Each row is followed by its class.
[-48 -12 -30 -29 -39   6  -8 -15  19  12 -10   0  35 -47  29   8  12  32
  -7 -35 -32  11  40 -57   1  18  10 -13  12   4   9  17 -23  -7  21]
z632
[-30 -12 -11   0  15   2   1  -8 -21  -2  21   2   3 -25   9 -14   8  14
   3  22 -13 -28  21 -32  -1  17  -8   4  11 -10  -7  15   9  -3  11]
z597
[ -6 -36  -7 -25  -6  15   9 -33 -20   0  23   5 -33 -19  18  40   7  24
 -24 -18 -14 -22  20  12 -10 -14  53  -8  21   5 -10 -12 -25  -9 -23]
z632
[ 10  -6 -25  12  -2  19  11  22  -7 -23  20  15 -11  49 -12  21   6  23
 -12  25 -34  -5  13   1  -3  -6  18 -28  -2 -32  29  11 -20   6 -13]
z597
[ -92  -46   -4   88   80  -10  -29  -18   19    9   17    9   -3   27
   22   -7  -33   23   44   15   -3  -29   12 -114  -26   28  -57   33
  -21  -47    1   15    0   23  -22]
z539
[-14   3   0  15   8   1  10 -18  21  -7  -9  -4  -6  10   8  13   6  -4
  -4 -18  -2   7   7 -16   9   9 -19  -2  10 -10  37   4   8  29 -35]
z228
[ -2  -2  10  26   7   1   2 -22   7  13 -16  -3 -42  -7  -3   4  -5  10
  36  -5  12 -13 -22  13  -3 -10 -44   2  -6   8   5  35  19   3 -14]
z539
[-32 -23  14  25  19  29  47  -2 -36  35  20  18 -38  -4  -8  37  13  -1
 -45  45  30 -13 -14  -7  12 -30  24   4 -12 -34  24  -4 -29  11 -67]
z203
[ 11 -15  18 -26  -7   6   8 -22   7  11   3  10  -3  -6  22  -8  18  -1
   7   3   0   6   4 -15  16  -5  -9   2  -5  -9  13  16  21   6  28]
z632
[  5 -17  42  -1 -11 -29  26 -13 -12   8  23  37 -30  -9  21   4  17  -5
  30  10   2  13   1   1  -2 -10  28   1 -20 -10  29  22 -50 -18   7]
z539
[ 13   0 -12  -4 -10 -16  -8  38 -37 -25  44  10  44  33  -5 -27  -5 -23
   4  33  -7 -19 -23  -3  37   0 -24  10   9 -16  -1  -2   0  -6  30]
z203
[-20 -16   1  -2  -1   9   2 -26  -5  -4  -9   1 -15   9   2  26 -10  17
  25  -7  19   5  -1  -1   0 -20 -16  -5  14   2   7   0  13  24 -26]
z475
[-16 -12  30  -8  18 -30  16  16 -12   7 -31   5   0  27  30  -5  -4  -8
   6 -18   4 -17  -4 -33  20  -2  15  22 -25  -1  -7  14  15 -10   4]
z632
[ -5  10 -23  -1 -45  19  10   3 -40  14  33 -12  23 -18   4  30  26  -7
 -34  33 -13  39 -29  20  -2   0   3 -11 -26 -65  45 -50 -37   0 -47]
z228
[ -9  -3   9  25  -9 -40 -33 -20  25  -9  -6   3   2  33  -6  25   7  -1
 -47  -1 -34  42 -34 -46   1  -1 -75   2 -27 -30  26 -30  22  63   3]
z629
[-21   4  15  -7  13 -10   0 -14  -9   8 -18   4   0 -21   6  -9   1   1
  35  -8  14 -10  -1  -6 -12   4 -23  -3 -12   1   3  10   9   4  -4]
z629
[-18  13  12  51  26 -27  59   0 -42  28  -4   7 -33  10  21   4 -34 -23
  16  25  16   8 -60 -45  19  36  29  33  16 -64  18  35 -16 -23 -19]
z228
[ 33   5  30 -34 -17 -23   9 -19  -3  16  -8  23  13 -12  11 -11   6 -23
   8  -7   0  -1 -12  30   8 -30  18  -7   0  10   0  29  -2 -47  42]
z980
[-52   0  12 -25  54 -10  11 -13  -5   5   4 -14  21  13  17 -17   3  25
  -2   2  32  -8  48 -10  -4 -29  28  13 -30  15  19  16   4  -6 -20]
z165
[-18 -11  -5  24   8  -6  19   3 -22  15   8  -2   5 -15   6  14   5   2
  16  -2   6 -20 -17 -14 -13   2 -17  15  -2 -33 -22  27 -32 -24  -5]
z203
[-24 -15   6   8  16  37   6 -12   0  -4 -35  18 -17 -13   9  -6   0  30
  22  -7  20   5  16 -39  18  31   1 -19  52   4  11  39  15 -13   8]
z539
[-11   7 -13 -29 -13 -19   0   2 -26  13  21   4  -9 -35  16 -18   5 -26
   9  10 -26  14 -16  -7   8  24  22   8 -10  -7  28 -15  17  10  -1]
z629
[ 21  -3   4 -19 -24  10  10   4  -2  -1  26  17  38 -19  -3 -12   5 -15
   9   4 -14  -4   8  14   9  -1   6  -8 -12   1  -7  12   5 -15  25]
z475
[ 42  11  87 -77  -3  43 -10 -41 -19  30 -19  17  32 -72  -3 -50  56 -34
 -10 -39 -12  25  10  53 -52  38   1   4   8  28   0  18  37 -40  43]
z597
[  5  15  -8  33 -15  -1  17   2   2  10 -17 -15 -17   0   8  -4 -22  -7
  81 -19  14  -7 -34  13 -13  15  -5   7  25 -16   7  27   5 -16 -25]
z539
[ -2   8 -18  14  34   6  23  12  -5 -13  29  -7  52   3  15 -43 -26  -9
  50  12   8 -13  14 -34  29  37 -19   8  -4 -21 -14  47  17 -45  51]
z475
[-26  14  -6 -49 -31  22  -1   5  -8  10 -17  18   0 -17   0 -24  -6 -13
  22  10   4  -8  19 -30  40  -3  14  -9  30   3  46  24  22 -16 -16]
z165
[-19  -9 -15 -23  -9  28   1 -15   2 -21 -11   1  26  -7   6   5  19  31
 -17 -30 -16   9  35 -27   4  13  10 -20   9 -13   6   4 -10 -11   3]
z539
[ 42  -1  37  -6   8  -7  24   9 -26   9   3  -7   6   7   7  -1 -15 -13
  21  -6  21 -32   2  34 -22  -6  41  -2  21   0 -10  45 -31 -43  -7]
z203
[-13   8   0  12  35 -29   4  -1 -33   5   7 -17  29   8  21  -8  -4  13
 -12 -14  -8  -6 -18  -5 -13  18  -3  12 -19 -25 -15  23 -12 -44  10]
z629
[ 10   3  13  -6  11  -8  12 -22  10  12  -4   8  -5   0  18  -7  10 -16
 -15 -18  -8   5  -4  16  11  -9   1   0 -19   1  26  15  18  10 -16]
z475
[-11  -9 -32  -9   3  25 -16  -4  -3  13  27 -11   8 -21  -4  -7  -8  17
 -17   3 -19  -5  19  -1  10  13 -26   7 -17   5  -8  21   4  -3  -9]
z475
[ 30   2  24 -37 -11 -18  20  -8   7  -4  -7  10  18   9   6 -18  11  -2
  11 -13  -3  -1  24  22  13 -16  20  -3 -15  12  -3  29   7 -14  29]
z980
[  2 -11  -7  -6 -20  -8  -3   3 -12   2  35  25  -6   6   2  -4   4  -6
   2  38  -4  -7 -18  -5  28 -19   8   7  22 -12   6   0  -3  -6  21]
z228
[-10   8  20   1   4   0  -1 -10   5   9 -27   8  -8   0  -1  -6  -2   1
  26  -9  22 -11   1  13   1 -17  -7  -6   0   4  16  17   8 -12 -28]
z165
[-26 -13   7 -21  -5  -2  -4  -7 -17  -9  11  -1   1 -11   8  12   9  -1
  -2  13  -3  -6  17 -33  -2  -1   3   4  26   4   6 -11  22  12   8]
z632
[-27  -3  17 -13  -9 -16   2 -22 -24  -6  11   5   1 -36  19 -17  12  10
  13  12   9  -5  17 -17   5  18   0   7  14  -1   9  -5   4  12   1]
z165
[  2 -16   7   1   8 -15  15 -17  11   9  -4   8  21 -14   6  -6  17  24
 -14 -23  -8  23   8 -10   6   1  16   8 -19 -15 -21  33  -2 -15  16]
z539
[ -9  12 -11  -5  21   2  30  12 -27  18  -2  -7  -7   1   5 -12  14  -5
  -3  11   6  10 -12  -9  11   8  -5  13 -13 -30  25  42  -1  -1 -10]
z203
[-43  -6  -8 -15   2   7 -17  -5 -19   8   8 -10  17 -16  16  -5   3   8
   4  25  10   1  16 -40  -5   3   0   2  24 -11  13 -11  10  -4   5]
z632
[ 21   2  14 -26  -5  14   6  10  -8 -10  14  10  31   0   4 -29  -3  -5
  14  12  -4 -19  21  22  11   0  30 -16 -25  14  10   3  16 -10  21]
z165
[-14  -9  19  -6 -26  -8  12 -10 -18   0  16   5 -17 -22   6   4   5   8
  13   9 -18 -13   3 -25   6  17  -8   1  -4   1  -5   6  13  -8  20]
z629
[  4   2   5  11   8   9  15  -8  -2  12  -6  -3 -13  -9   5  11  13  -6
 -12   5   7  19 -17  14   1  -7   1  -9 -24 -13  30  -4   5   9 -25]
z539
[ -8 -10  -5   8  -6  15  -3   1 -10   5   3  13   2 -12   6 -10   2  11
   8   4 -23  -2  -3 -23   1  38  -6   6  13 -15  -1  20   7   8  12]
z228
[-10  -2   3  55  25 -29  14   2 -10  10 -13 -16   4   6   7  18 -15  15
  16 -14  11  -9 -17 -16 -39  15  -2  13  26 -33 -25  43 -34 -13 -15]
z203
[ 38 -10 -25  65  10 -31   4   2 -17  -6  50 -11  20 -17  -3  22  -9 -13
 -17  43 -21  11 -35  20  -5  33 -31   3   6 -40  -9  -6  16  45 -12]
z980
[  0 -10 -14 -39  -4  14  14 -13  -3 -13  12  12  16   0  -2 -17   7  13
  -1  -6 -17  -5  12  12  15  -4   9  -5 -47   5  -2 -23   6  43  15]
z597
[-18  19 -19 -61  47 -14  37 -31 -16  24 -23 -10  -3 -58  31   3  50   4
 -45 -28  19  43  15  43  11 -24  19  -4 -34  24  39  39   8  17 -17]
z475
[ 14  13 -18  -2  -8 -20   1   5  36  -6   0  -6 -12  49   3 -29   8  20
 -29 -27 -22   0  19   0  25  12 -19  33   6   1  -8  27 -16  13   5]
z980
[ 30  -5   4   9 -11  12  23  30 -11  -4  -8   5   5  12  16  23  26  -1
 -13 -11 -28 -18  -1  18 -25  12  36 -14  -5 -24  -4   4 -10  -5  -5]
z632
[-25 -32   5  13  11 -15  28 -11 -20 -14  36  12  24  12  18   7  13  21
  -4  18  -4  -9  26 -41  14   1  25   9  -3 -45  -4  -4  -1  13 -11]
z632
[-25   0 -36 -11 -15 -46 -45 -33 -12  11  36 -29  50 -28  34 -25   5 -16
 -34   6 -51  37 -13 -34   4  15 -14  20 -26 -50  19 -41  41  22  -9]
z475
[ -7  -8   9  28  33  14  15   1  -5  25   9   3  37  -1  23  17   4   5
 -15   0  -4 -12 -17  12 -23  -8   6 -23 -56 -19  10   4 -15 -33   1]
z629
[ -1   0   2  18  13 -12  29  38  -8  22  11   7   4  10  17  10   2  -2
  24  25  -2  -8  -5  -5 -41  -2  46   5 -10 -23   2  27 -48 -24  14]
z597
[ -4   2   6  18  22 -31  19   6 -21   8   4 -10  10   3  14   4 -11   3
   5  -7  -6 -24 -15  -2 -24   9   0  20 -12 -12 -21  25 -25 -12   2]
z597
[ 19 -14  -4 -31  -6  48 -11 -14  -3  10   8  22  49  -9  19 -30  -5   0
   6  -4  -5 -14  -4  24   5 -13  40 -34 -30  -7   9 -18  -8 -35  29]
z539
[ -9  -2   1   1   0 -42  43   8   4  15  20 -10   9 -16  26  -1  14   1
  16 -12 -10  -2   1   5  12  -3  16  16 -63   4   0  13   2   7   0]
z629
[ -9  -8  -2  -7  20  28  49   3 -40  49  32   9  14 -32  13 -12 -19  -3
  35  19   8  -9 -23   6 -22  21  36  23 -42 -31  -9  30 -46 -33   8]
z597
[  8   0  27  19   1 -24 -21  -2 -18  10   1   5 -48  19   9  48  -9 -41
 -21  12 -25  20 -55   8 -31 -18 -15  -5 -25  -2  34 -27   0  -1  -3]
z475
[-18   8  -5 -12  -4 -42   0  -2 -16  16  39   3  23 -19  27 -18  21  -9
  -1  18 -21  25 -19   0  -7  -5  13   7 -45 -12  21 -17  -7  -9  35]
z629
[ 35   6  30 -15 -24  12   8  17  -7  22   3   7  28 -12  -2 -14   2 -18
 -21  11  -8  -7 -19   9  -2  12  13  -3  -9   0 -12   2  11 -16  28]
z629
[ -8   2   9  15   7  -3  58  -3  -8   4  -1  -9  24  -5  24  -6 -18  11
  73   0  43 -37  20   5  -6  14   7   7  18  -4  -3  40 -20  13 -13]
z980
[-20  -2   6 -28  11   4  17  -3 -17  -1   6  21   8  -9  15 -21  33  -3
  -1  30   2  -4  27   2  17 -17  22 -15 -31  -1  24  -7  19  -3  21]
z980
[-39  19 -36 -35  48 -19  25  -1 -14  11  -6 -23   0 -54  30 -24  17   6
  12 -36 -13   5  48 -32 -22  41  31  22 -10  -9  11  65 -34 -27  -5]
z539
[ -7   5   1 -27  12  -7  19   1 -14  12   6   7  -3 -12  -2  16  17 -16
 -31  11 -10  19  -2   0 -17  -9  14   4 -26  -9  29  -7 -15  33 -12]
z597
[ -4   0   4   9  20  -6  37  -8  -4  15  -5   1  43 -24  34  -6  29  19
   1 -28   4 -13 -10  13 -26  17  -3   4 -35 -15 -20  16 -18  10  22]
z629
[ -1  -7  35 -27  -3  -2  47  -7 -16  -7 -18  43 -28   4  -7   8  44 -26
 -17   0   6  21 -16  10  33 -28  17 -10 -45  -1  35 -22  19  52  -5]
z203
[  1  26   1 -27  26  10  20  10 -48  27  16  12 -25 -21   3 -34  12 -50
   4  41 -20  32 -40  14  11  29  -3  10 -47 -19  68   9  35  13  -1]
z597
[ 33 -11  20 -13  -3  33   7   9   8  12   3   0   0  11   7  -9 -17   5
  22   1   9 -19   5  12  -6  -2  18  -6  -5  18  -5  31 -10 -29  30]
z539
[  7  10  16  16  27   4   6 -35 -15  10 -25 -16 -46  -5  -1  41   3  -4
 -30 -14  22  21 -38  22 -32 -11 -23  -5  -7 -21  18  -4 -25  -4 -34]
z539
